Below are the code and all the weights of a small trained network. Each question names an input and a target symbol and asks about switching units off, where a switched-off unit gives its printed mean instead of its output.

import numpy as np


def w(rows, s, z=0):
    codes = np.array(rows[::2]) - 128.0
    scale = np.full(codes.shape[1], s)
    scale[-1] = z or s
    return codes * scale


def norm(h):
    return h / np.sqrt((h * h).mean(-1, keepdims=True) + 1e-5)


def f(y):
    return np.maximum(y, 0)


def softmax(a):
    e = np.exp(a - a.max(-1, keepdims=True))
    return e / e.sum(-1, keepdims=True)


def log_softmax(a):
    a = a - a.max(-1, keepdims=True)
    return a - np.log(np.exp(a).sum(-1, keepdims=True))


def net(x, mask):
    ids = ['βγδελμξπστψω'.index(c) for c in x.split()]
    T = len(ids)
    res = E[ids] + P[:T]
    u = 0
    for l in range(3):
        r = norm(res)
        for j in range(2):
            rows = slice(2 * j, 2 * j + 2)
            q, k, v = (r @ M[l][rows].T for M in (Q, K, V))
            z = softmax(np.where(np.tri(T) > 0, q @ k.T / 2**0.5, -1e9)) @ v
            o = O[l][rows]
            res = res + np.where(mask[u + j], z, o[:, -1]) @ o[:, :-1]
        u += 2
        y = f(norm(res) @ A[l][:, :-1].T + A[l][:, -1])
        res = res + np.where(mask[u : u + 4], y, B[l][:, -1]) @ B[l][:, :-1]
        u += 4
    return log_softmax(norm(res)[-1] @ U[:, :-1].T + U[:, -1])


Q, K, V, O, A, B = {}, {}, {}, {}, {}, {}
E = w([
[114,81,166,144,87,97,173,125,101,154],'β',
[122,110,99,157,94,102,187,140,133,138],'γ',
[80,149,133,114,118,66,216,136,109,136],'δ',
[119,2,124,120,102,126,173,127,162,97],'ε',
[132,127,61,140,120,137,169,147,130,139],'λ',
[121,109,118,121,86,76,165,184,154,110],'μ',
[159,169,110,163,182,111,175,131,66,139],'ξ',
[111,108,81,107,162,136,36,118,130,157],'π',
[122,163,97,95,148,115,157,196,176,50],'σ',
[40,56,125,137,45,131,82,35,140,201],'τ',
[209,171,165,116,109,162,169,122,79,209],'ψ',
[36,220,191,142,93,204,179,168,141,181],'ω',
],0.021)
P = w([
[113,97,115,142,170,82,160,143,250,176],'0',
[133,117,94,43,149,80,146,135,148,150],'1',
[130,103,124,159,164,175,161,147,151,146],'2',
[134,128,104,74,118,88,122,118,130,128],'3',
[140,107,109,163,121,175,110,151,150,136],'4',
[143,134,91,87,105,109,87,122,110,102],'5',
[148,132,147,184,95,146,76,157,147,121],'6',
[150,137,92,117,69,99,93,133,74,109],'7',
],0.022)
Q[0] = w([
[154,186,182,104,180,159,160,86,168,136],'L0H0',
[184,127,80,11,85,33,109,112,24,159],'L0H0',
[193,113,100,82,74,64,125,124,103,188],'L0H1',
[141,100,102,104,177,99,98,120,134,65],'L0H1',
],0.011)
K[0] = w([
[115,143,110,128,167,141,183,134,172,182],'L0H0',
[128,255,137,146,59,160,88,152,79,129],'L0H0',
[110,169,125,120,93,160,74,146,76,68],'L0H1',
[94,116,145,92,197,122,103,122,167,76],'L0H1',
],0.012)
V[0] = w([
[73,101,48,182,196,30,139,166,86,110],'L0H0',
[253,145,155,127,125,116,145,94,107,150],'L0H0',
[174,92,195,44,15,146,228,156,186,81],'L0H1',
[120,41,71,81,158,161,79,191,46,100],'L0H1',
],0.0068)
O[0] = w([
[164,32,98,134,84,98,97,8,158,121,52],'L0H0',
[187,121,216,175,142,118,168,43,225,186,254],'L0H0',
[119,177,87,122,99,184,185,88,136,34,223],'L0H1',
[152,144,255,74,105,39,170,85,154,117,110],'L0H1',
],0.0092,0.0041)
A[0] = w([
[127,17,200,83,89,112,164,216,41,134,216],'L0N0',
[126,121,172,108,163,145,45,128,95,250,185],'L0N1',
[1,87,88,224,121,149,159,184,252,137,255],'L0N2',
[125,143,185,122,85,208,120,99,193,122,25],'L0N3',
],0.0065,0.00073)
B[0] = w([
[151,153,86,117,169,101,89,127,78,143,182],'L0N0',
[110,107,134,117,112,157,201,147,184,22,234],'L0N1',
[134,82,96,166,184,83,78,223,80,253,254],'L0N2',
[106,144,192,89,116,107,116,229,91,114,194],'L0N3',
],0.012,0.0055)
Q[1] = w([
[140,206,115,200,195,219,112,105,255,114],'L1H0',
[58,84,154,103,168,212,41,145,188,164],'L1H0',
[130,153,106,40,94,43,137,95,121,82],'L1H1',
[89,129,230,120,85,192,173,120,115,97],'L1H1',
],0.0084)
K[1] = w([
[178,201,151,101,229,145,90,47,224,121],'L1H0',
[101,60,165,75,148,161,28,121,180,110],'L1H0',
[2,92,155,155,89,151,111,73,135,123],'L1H1',
[176,133,129,118,126,141,144,129,74,186],'L1H1',
],0.008)
V[1] = w([
[142,107,87,46,135,65,200,134,77,125],'L1H0',
[98,101,97,216,107,74,101,109,54,93],'L1H0',
[226,74,126,142,255,104,180,181,130,61],'L1H1',
[122,174,76,101,135,71,166,127,117,84],'L1H1',
],0.0073)
O[1] = w([
[109,137,228,73,97,102,66,78,194,66,195],'L1H0',
[119,151,92,55,126,244,55,82,179,156,14],'L1H0',
[154,254,162,122,140,147,69,70,150,147,255],'L1H1',
[193,153,220,135,162,190,136,166,125,104,100],'L1H1',
],0.0093,0.0052)
A[1] = w([
[91,138,166,59,141,245,96,96,114,154,131],'L1N0',
[164,169,88,124,95,176,146,21,70,22,3],'L1N1',
[5,1,164,170,117,199,42,162,183,157,107],'L1N2',
[24,204,124,83,171,91,121,178,20,16,220],'L1N3',
],0.0078,0.0025)
B[1] = w([
[103,57,11,157,188,39,134,175,187,176,157],'L1N0',
[66,213,4,61,255,204,150,208,83,232,150],'L1N1',
[209,233,201,173,80,151,238,113,75,146,254],'L1N2',
[191,94,64,193,101,123,93,124,92,249,182],'L1N3',
],0.0083,0.0058)
Q[2] = w([
[104,131,140,98,119,151,168,218,169,142],'L2H0',
[2,80,229,194,156,188,112,72,148,107],'L2H0',
[106,128,132,163,98,153,140,207,127,134],'L2H1',
[125,161,197,160,160,108,158,207,194,218],'L2H1',
],0.0095)
K[2] = w([
[157,246,74,92,119,139,217,97,134,152],'L2H0',
[75,51,120,90,220,66,233,55,111,115],'L2H0',
[75,74,170,116,125,81,109,107,136,48],'L2H1',
[176,174,254,5,34,60,175,89,128,29],'L2H1',
],0.0085)
V[2] = w([
[134,102,98,143,23,146,178,75,96,236],'L2H0',
[2,159,150,109,155,138,125,135,239,155],'L2H0',
[119,128,107,161,132,156,83,133,145,106],'L2H1',
[169,138,118,57,30,117,178,129,158,135],'L2H1',
],0.0079)
O[2] = w([
[100,1,201,177,122,244,90,150,147,77,254],'L2H0',
[134,74,110,207,119,143,124,178,73,205,55],'L2H0',
[144,156,62,109,132,78,150,128,132,144,17],'L2H1',
[156,150,158,157,143,188,77,207,148,142,239],'L2H1',
],0.0092,0.0069)
A[2] = w([
[142,142,227,127,137,136,169,147,161,121,51],'L2N0',
[133,123,20,252,135,170,70,191,62,254,171],'L2N1',
[150,75,117,105,125,112,70,211,198,167,252],'L2N2',
[153,131,215,228,85,171,163,166,161,64,116],'L2N3',
],0.0092,0.0034)
B[2] = w([
[91,198,161,88,57,173,202,129,98,93,202],'L2N0',
[169,86,83,194,169,192,108,160,115,250,236],'L2N1',
[129,197,133,231,114,142,149,159,74,144,199],'L2N2',
[203,172,236,97,102,31,172,186,139,86,250],'L2N3',
],0.011,0.016)
U = w([
[101,138,144,142,150,123,139,93,99,125,2],'β',
[100,115,128,123,153,108,148,129,123,117,12],'γ',
[51,153,114,130,142,116,136,134,94,115,56],'δ',
[95,93,141,81,162,177,120,133,137,96,149],'ε',
[119,117,121,84,160,151,137,114,113,110,93],'λ',
[130,162,55,78,115,154,146,142,121,96,122],'μ',
[147,109,140,102,146,132,143,49,152,146,98],'ξ',
[160,91,150,102,101,48,25,81,136,140,206],'π',
[154,208,43,119,150,74,117,107,102,98,110],'σ',
[91,7,136,148,60,131,153,119,66,85,100],'τ',
[148,180,218,119,106,134,148,163,104,116,175],'ψ',
[163,120,86,192,162,155,136,171,69,168,145],'ω',
],0.011,0.0038)

Each question gives the input, a string of symbols that net reads in full, and the target symbol t.
The units are the heads (2 rows each of Q, K, V and O) and the neurons (one row each of A and B). Each row of codes is followed by its name. A weight is (code - 128) times the scale printed after its matrix; where a second scale follows, it is the last column's (O, A, B and U).
mask holds one flag per unit, layer by layer, with each layer's heads first. A switched-off unit (its flag False) gives its mean, the last column of its rows in O or B, instead of its output. The means were averaged over made-up inputs and are rounded, as every weight is.
A unit's drop is (log p(t) with every unit on - log p(t) with that unit switched off) / (log p(t) with every unit on - log p(t) with every unit switched off).
The circuit of an input: a set's keep is (log p(t) with only the set's units on - log p(t) with every unit switched off) / (log p(t) with every unit on - log p(t) with every unit switched off). Starting from the 12 units with the biggest drops (on a tie, the unit counted first), units are removed one at a time, each time the one whose removal leaves the highest keep (on an exact tie, the one counted first), for as long as the keep stays at least 0.8.
circuit, biggest first: the units of the circuit, biggest drop first
unit that matters most: the unit with the biggest drop
top k neurons: the k neurons with the biggest drops, biggest first
k most important neurons of layer l: the k neurons of layer l with the biggest drops, biggest first
which heads matter: for each layer, one digit per head in row order, 1 if its drop is at least 0.15 and else 0, layers parted by /
input τ μ τ π, target τ: unit that matters most : L2H0
input β δ ψ π π ψ μ, target ω: circuit, biggest first : (L0N2; L2N1)
input ψ λ μ μ, target μ: which heads matter : 11 / 00 / 00
input μ τ π λ ε π δ δ, target π: which heads matter : 01 / 00 / 01
input ψ π λ μ, target π: which heads matter : 11 / 00 / 01
input π π ψ ψ π τ γ, target ω: top 3 neurons : (L0N2; L2N1; L0N1)
input ψ ε γ σ, target σ: top 2 neurons : (L0N2; L2N1)
input π π τ, target ω: which heads matter : 10 / 10 / 00
input ψ ψ λ γ π τ, target τ: which heads matter : 10 / 01 / 01
input τ β ψ ψ λ δ π μ, target π: which heads matter : 01 / 00 / 00
input τ σ ψ π ω, target ω: which heads matter : 10 / 00 / 00
input β ω τ ψ, target ω: 2 most important neurons of layer 1 : (L1N1; L1N3)
input ψ π π π, target π: 2 most important neurons of layer 2 : (L2N0; L2N3)
input ε ω ψ τ λ π, target τ: 3 most important neurons of layer 0 : (L0N2; L0N1; L0N0)
input γ ψ ψ π ψ ε β, target ω: top neuron : (L0N0)
input ξ π λ ξ, target π: which heads matter : 11 / 00 / 00
input ψ ε π β, target π: which heads matter : 10 / 00 / 01
input ξ π ψ ε ε ξ, target ξ: top 3 neurons : (L0N2; L2N3; L1N2)
input ψ μ ε δ, target μ: which heads matter : 11 / 10 / 00
input ω ε ψ ω ψ π π τ, target τ: unit that matters most : L1H1
input ε π ε ψ π π λ, target ω: top 2 neurons : (L0N2; L0N1)
input τ ψ ψ π π λ π ε, target π: which heads matter : 01 / 00 / 00
input τ π ε, target ω: 2 most important neurons of layer 0 : (L0N2; L0N0)
input ε γ γ γ ψ π λ λ, target π: top 2 neurons : (L2N0; L0N1)
input γ ε ψ σ ξ π, target σ: 2 most important neurons of layer 1 : (L1N1; L1N0)
